Below are the code and all the weights of a small trained network. Each question names an input and a class and asks about switching units off, where a switched-off unit gives its printed mean instead of its output.

import numpy as np


def w(rows, s, z=0):
    codes = np.array(rows[::2]) - 128.0
    scale = np.full(codes.shape[1], s)
    scale[-1] = z or s
    return codes * scale


def f(y):
    return np.maximum(y, 0)


def log_softmax(a):
    a = a - a.max(-1, keepdims=True)
    return a - np.log(np.exp(a).sum(-1, keepdims=True))


def net(x, mask):
    res = np.array(x, float).reshape(1, 7) / 4 @ E
    y = f(res @ A[0][:, :-1].T + A[0][:, -1])
    res = res + np.where(mask, y, B[0][:, -1]) @ B[0][:, :-1]
    return log_softmax(res[-1] @ U[:, :-1].T + U[:, -1])


A, B = {}, {}
E = w([
[232,140,124,101,229,153,201,179],'x0',
[133,124,127,131,127,125,127,130],'x1',
[160,97,162,169,154,130,159,12],'x2',
[196,88,188,14,103,164,41,109],'x3',
[59,19,91,106,169,176,136,138],'x4',
[154,122,166,221,96,229,111,166],'x5',
[135,162,81,166,222,132,2,113],'x6',
],0.0099)
A[0] = w([
[135,116,148,139,151,128,138,86,47],'neuron 1',
[130,150,107,133,150,132,97,115,8],'neuron 2',
[123,145,137,157,122,185,122,133,28],'neuron 3',
[129,141,155,111,161,129,154,145,57],'neuron 4',
[185,107,119,110,192,148,157,133,82],'neuron 5',
[107,143,112,158,142,122,156,118,46],'neuron 6',
[109,142,137,167,163,138,170,54,54],'neuron 7',
[187,228,149,157,99,91,107,105,65],'neuron 8',
[154,120,134,115,113,137,105,118,32],'neuron 9',
[101,128,142,132,114,127,116,114,30],'neuron 10',
[101,146,94,155,144,132,166,113,60],'neuron 11',
[72,92,129,150,90,101,87,102,72],'neuron 12',
[106,157,108,139,177,110,53,122,74],'neuron 13',
[135,142,107,124,131,139,112,114,45],'neuron 14',
[71,109,145,153,81,129,84,120,89],'neuron 15',
[138,127,73,156,178,129,56,114,50],'neuron 16',
[154,121,103,171,183,129,80,81,95],'neuron 17',
[159,131,133,124,173,135,153,152,42],'neuron 18',
[115,96,156,94,56,129,220,133,36],'neuron 19',
[80,148,123,145,89,126,110,120,69],'neuron 20',
[162,112,169,90,121,132,96,102,51],'neuron 21',
[121,126,112,144,122,120,135,127,69],'neuron 22',
[92,74,103,127,149,145,129,152,42],'neuron 23',
[175,75,178,57,109,151,67,111,48],'neuron 24',
[157,124,126,52,113,154,86,120,47],'neuron 25',
[84,153,84,195,140,95,160,199,58],'neuron 26',
[106,84,64,111,148,183,128,124,52],'neuron 27',
[139,107,162,192,120,210,120,170,76],'neuron 28',
[121,121,159,147,144,105,110,124,1],'neuron 29',
[106,146,98,104,100,123,105,214,17],'neuron 30',
[119,112,119,137,96,117,119,72,71],'neuron 31',
[113,143,70,48,176,52,144,88,66],'neuron 32',
[80,146,100,180,143,95,165,149,56],'neuron 33',
[91,160,87,97,109,137,98,244,29],'neuron 34',
[71,139,124,144,69,119,76,66,76],'neuron 35',
[154,209,155,121,107,120,132,135,42],'neuron 36',
[73,40,92,102,173,184,130,140,72],'neuron 37',
[124,137,111,78,147,87,124,104,55],'neuron 38',
[101,131,112,90,156,45,154,106,80],'neuron 39',
[138,181,145,121,105,102,112,174,85],'neuron 40',
[152,100,178,157,151,141,147,7,19],'neuron 41',
[109,162,93,129,193,147,50,131,87],'neuron 42',
[157,141,148,197,114,214,126,152,80],'neuron 43',
[121,120,118,142,97,112,105,119,7],'neuron 44',
[183,142,120,120,204,155,176,164,57],'neuron 45',
[140,135,86,187,118,85,156,144,58],'neuron 46',
[109,135,90,184,145,114,178,79,109],'neuron 47',
[111,153,90,128,126,153,147,117,40],'neuron 48',
],0.015,0.0095)
B[0] = w([
[143,112,85,92,137,141,141,116,146],'neuron 1',
[119,138,142,131,115,141,143,140,140],'neuron 2',
[137,112,120,128,78,106,99,155,148],'neuron 3',
[120,144,129,125,133,111,129,140,151],'neuron 4',
[163,193,78,104,157,101,130,157,211],'neuron 5',
[102,140,145,96,131,154,108,136,155],'neuron 6',
[118,88,108,103,154,184,116,114,179],'neuron 7',
[52,136,143,178,173,88,153,23,207],'neuron 8',
[85,118,141,116,149,135,102,131,141],'neuron 9',
[139,139,132,133,144,115,124,143,138],'neuron 10',
[121,145,167,121,140,169,99,138,168],'neuron 11',
[178,186,92,117,162,107,133,148,211],'neuron 12',
[123,102,159,106,97,125,180,158,207],'neuron 13',
[133,141,152,113,127,129,132,135,132],'neuron 14',
[154,178,81,136,158,98,135,163,211],'neuron 15',
[124,119,186,126,83,121,179,162,198],'neuron 16',
[133,93,150,106,89,132,193,142,198],'neuron 17',
[160,190,103,115,133,116,134,152,167],'neuron 18',
[123,102,214,121,63,98,234,178,240],'neuron 19',
[159,152,109,110,139,108,127,156,180],'neuron 20',
[93,137,154,127,141,186,98,145,181],'neuron 21',
[145,131,139,128,140,129,124,130,136],'neuron 22',
[102,158,143,154,145,107,132,53,173],'neuron 23',
[81,156,191,116,153,193,81,163,246],'neuron 24',
[97,144,183,139,149,189,97,156,203],'neuron 25',
[103,133,174,101,147,194,86,143,222],'neuron 26',
[101,145,153,161,155,91,137,68,182],'neuron 27',
[111,81,98,162,51,66,71,137,214],'neuron 28',
[129,144,137,114,120,121,127,139,129],'neuron 29',
[196,70,71,103,146,185,146,85,186],'neuron 30',
[166,142,89,107,151,132,130,132,167],'neuron 31',
[132,88,88,193,42,84,58,137,242],'neuron 32',
[117,141,200,123,143,166,87,150,201],'neuron 33',
[194,50,44,75,174,195,159,84,221],'neuron 34',
[180,214,77,122,156,100,144,177,232],'neuron 35',
[65,144,136,167,151,97,137,64,170],'neuron 36',
[63,171,155,184,165,68,132,9,240],'neuron 37',
[116,104,111,152,94,121,91,136,176],'neuron 38',
[141,91,114,171,79,108,84,152,212],'neuron 39',
[110,101,124,138,171,113,142,65,178],'neuron 40',
[188,50,44,96,159,187,148,86,200],'neuron 41',
[127,96,181,114,89,120,203,156,219],'neuron 42',
[125,96,96,165,57,81,75,139,209],'neuron 43',
[161,163,120,129,154,123,117,143,138],'neuron 44',
[185,228,75,109,164,87,131,192,222],'neuron 45',
[115,145,177,99,130,150,95,120,177],'neuron 46',
[114,129,165,97,147,179,91,140,208],'neuron 47',
[134,133,139,110,127,138,115,119,134],'neuron 48',
],0.011,0.013)
U = w([
[111,143,195,111,151,208,34,152,108],'0',
[171,214,77,115,162,87,132,174,97],'1',
[130,86,193,120,70,113,243,159,94],'2',
[130,71,96,163,50,79,11,129,101],'3',
[93,146,151,159,176,81,135,1,121],'4',
[168,49,68,90,161,202,138,82,253],'5',
],0.0097,0.011)

Each question gives the input, the list of numbers given to net, and the class t.
The units are the neurons (one row each of A and B). Each row of codes is followed by its name. A weight is (code - 128) times the scale printed after its matrix; where a second scale follows, it is the last column's (A, B and U).
mask holds one flag per neuron, in row order. A switched-off neuron (its flag False) gives its mean, the last column of its row in B, instead of its output. The means were averaged over made-up inputs and are rounded, as every weight is.
A unit's drop is (log p(t) with every unit on - log p(t) with that unit switched off) / (log p(t) with every unit on - log p(t) with every unit switched off).
The circuit of an input: a set's keep is (log p(t) with only the set's units on - log p(t) with every unit switched off) / (log p(t) with every unit on - log p(t) with every unit switched off). Starting from the 12 units with the biggest drops (on a tie, the unit counted first), units are removed one at a time, each time the one whose removal leaves the highest keep (on an exact tie, the one counted first), for as long as the keep stays at least 0.8.
units of the circuit, in order: the units of the circuit, biggest drop first
unit that matters most: the unit with the biggest drop
k most important neurons: the k neurons with the biggest drops, biggest first
drop when u is switched off: that unit's drop, to one decimal
input [8,3,7,-5,6,-8,-5], class 1: unit that matters most	neuron 45
input [5,6,6,-6,0,8,-4], class 3: 2 most important neurons	[neuron 43; neuron 28]
input [6,2,-3,-2,5,-8,8], class 2: 2 most important neurons	[neuron 42; neuron 16]
input [2,-2,4,-8,-2,8,2], class 0: 4 most important neurons	[neuron 26; neuron 47; neuron 32; neuron 33]
input [-1,-5,4,-3,-3,3,2], class 5: units of the circuit, in order	[neuron 41; neuron 7]
input [5,1,5,2,-8,-8,-7], class 3: 2 most important neurons	[neuron 32; neuron 39]
input [-8,2,8,5,5,6,-8], class 1: 2 most important neurons	[neuron 35; neuron 15]
input [-6,1,-5,-4,5,-3,-6], class 1: 2 most important neurons	[neuron 12; neuron 15]
input [-1,-2,-6,4,6,-6,5], class 3: 4 most important neurons	[neuron 32; neuron 19; neuron 8; neuron 38]
input [-3,-4,-5,-8,0,-7,-4], class 0: 2 most important neurons	[neuron 26; neuron 33]
input [1,7,8,2,-8,5,6], class 4: 3 most important neurons	[neuron 8; neuron 34; neuron 36]
input [3,1,6,-3,-5,3,-1], class 5: 4 most important neurons	[neuron 41; neuron 37; neuron 7; neuron 27]
input [-5,1,5,1,-1,8,-1], class 3: 2 most important neurons	[neuron 28; neuron 43]
input [-6,-4,-8,-5,5,-3,-7], class 5: 2 most important neurons	[neuron 34; neuron 30]
input [-4,-5,7,-3,-2,7,2], class 3: unit that matters most	neuron 43
input [-2,3,-4,-7,-8,-4,2], class 4: 4 most important neurons	[neuron 8; neuron 36; neuron 40; neuron 24]
input [2,-5,6,2,0,7,-1], class 3: drop when neuron 28 is switched off	0.6
input [1,4,-5,3,-4,2,6], class 2: drop when neuron 42 is switched off	0.2
input [-2,5,-6,-2,2,1,0], class 5: drop when neuron 24 is switched off	0.0
input [-4,7,-8,2,6,4,8], class 2: unit that matters most	neuron 42
